grid =
array([[ 89,  43,  51, 101,  45,  49,  45,  44,  44],
       [ 83, 103, 133,  97, 124, 136, 126, 117, 114],
       [136, 155, 123, 118, 137, 124, 135, 144, 146],
       [ 88,  90,  65,  82,  77,  67,  77,  84,  86]])
Rows and columns are counted from 1.
(1, 1) = 89
(4, 9) = 86
(4, 6) = 67
(3, 2) = 155
(4, 1) = 88
(3, 7) = 135
(1, 5) = 45
(1, 9) = 44
(2, 2) = 103
(2, 3) = 133
(3, 9) = 146
(4, 3) = 65
(2, 8) = 117
(3, 8) = 144
(2, 9) = 114
(3, 4) = 118
(1, 7) = 45

x =
[[ 98 120 117 111 109  95  96  95 124 122]
 [ 76  64 106 114  85  44  91 102  58 103]
 [112  85  64 102  93  63  96  79 106 102]
 [ 94 123 102 122  75  82  86  97  91 129]
 [107 107 101 144 132 108  74 109  71  97]
 [100 110 105  74 101 108 112 103 149  82]
 [116  95 109  98 130  91  79  80 107  77]
 [ 89 102  87 111  99 103 118  97 117 127]]
Indices start at 1.
row 1 col 1 = 98
row 8 col 10 = 127
row 4 col 10 = 129
row 5 col 2 = 107
row 6 col 3 = 105
row 5 col 6 = 108
row 5 col 3 = 101
row 5 col 9 = 71
row 5 col 5 = 132
row 2 col 7 = 91
row 8 col 3 = 87
row 4 col 4 = 122
row 6 col 8 = 103
row 7 col 3 = 109
row 7 col 1 = 116
row 7 col 4 = 98
row 2 col 3 = 106
row 7 col 9 = 107
row 2 col 8 = 102
row 2 col 9 = 58
row 2 col 4 = 114
row 3 col 10 = 102
row 8 col 6 = 103
row 4 col 1 = 94
row 4 col 6 = 82
row 5 col 7 = 74

W =
array([[105, 105, 110, 102, 103, 109,  78, 113],
       [114, 110, 114,  95,  96, 111,  91, 117],
       [124, 130, 114,  99,  93, 110,  47, 106],
       [ 94,  94,  83, 114, 117,  95,  98,  97],
       [ 83,  87,  95, 120, 125,  96,  74,  94],
       [ 86,  79,  79, 154, 158,  88, 108,  98],
       [122, 111,  97, 116, 109, 105, 125, 119],
       [ 99, 102, 111,  80,  81, 105, 102, 100],
       [ 72,  72,  76,  99, 103,  77, 157,  70],
       [ 99,  85,  85,  94, 100,  99, 143, 114],
       [ 79,  74,  78, 138, 143,  90, 115,  98],
       [107, 104, 108, 100,  96, 112, 106, 119],
       [100,  95,  97,  63,  72,  92, 119,  93]])
Rows and columns are counted from 1.
(1, 1) => 105
(13, 8) => 93
(1, 7) => 78
(8, 7) => 102
(7, 2) => 111
(4, 6) => 95
(3, 4) => 99
(4, 5) => 117
(7, 8) => 119
(9, 8) => 70
(5, 1) => 83
(10, 2) => 85
(4, 7) => 98
(6, 1) => 86
(6, 5) => 158
(1, 4) => 102
(5, 7) => 74
(11, 5) => 143
(8, 1) => 99
(11, 8) => 98
(7, 6) => 105
(1, 3) => 110
(11, 2) => 74
(1, 5) => 103
(2, 5) => 96
(7, 7) => 125
(13, 5) => 72
(10, 8) => 114
(7, 3) => 97
(6, 2) => 79
(6, 6) => 88
(10, 3) => 85
(6, 7) => 108
(9, 4) => 99
(13, 6) => 92

m =
array([[128, 116, 142,  36, 134,  64,  50, 150,  93,  89,  37,  88],
       [124, 118, 140,  54, 139,  56,  53, 162,  67, 101,  42, 107],
       [112, 130, 118,  39, 146,  62,  45, 148,  60, 111,  42, 107],
       [122,  83, 102, 132,  45, 163, 116,  54, 139,  61, 123,  66],
       [ 60, 117,  62, 129, 105, 113, 135,  79,  98, 128, 121, 120],
       [140,  94, 159,  58,  95, 104,  59, 132, 111,  77,  52,  68],
       [118,  87,  95, 133,  52, 158, 115,  69, 139,  70, 116,  82],
       [ 79, 102,  55, 144,  82, 144, 146,  49, 114, 115, 140, 122]])
Indices start at 1.
(1, 1) -> 128
(3, 8) -> 148
(4, 6) -> 163
(4, 3) -> 102
(3, 3) -> 118
(7, 11) -> 116
(4, 11) -> 123
(6, 5) -> 95
(4, 8) -> 54
(4, 5) -> 45
(4, 10) -> 61
(6, 11) -> 52
(3, 9) -> 60
(5, 2) -> 117
(5, 1) -> 60
(2, 6) -> 56
(2, 10) -> 101
(6, 12) -> 68
(1, 6) -> 64
(6, 7) -> 59
(8, 2) -> 102
(1, 5) -> 134
(3, 4) -> 39
(2, 2) -> 118
(1, 3) -> 142
(3, 6) -> 62
(7, 3) -> 95
(6, 3) -> 159
(5, 6) -> 113
(7, 5) -> 52
(7, 12) -> 82
(2, 3) -> 140
(5, 10) -> 128
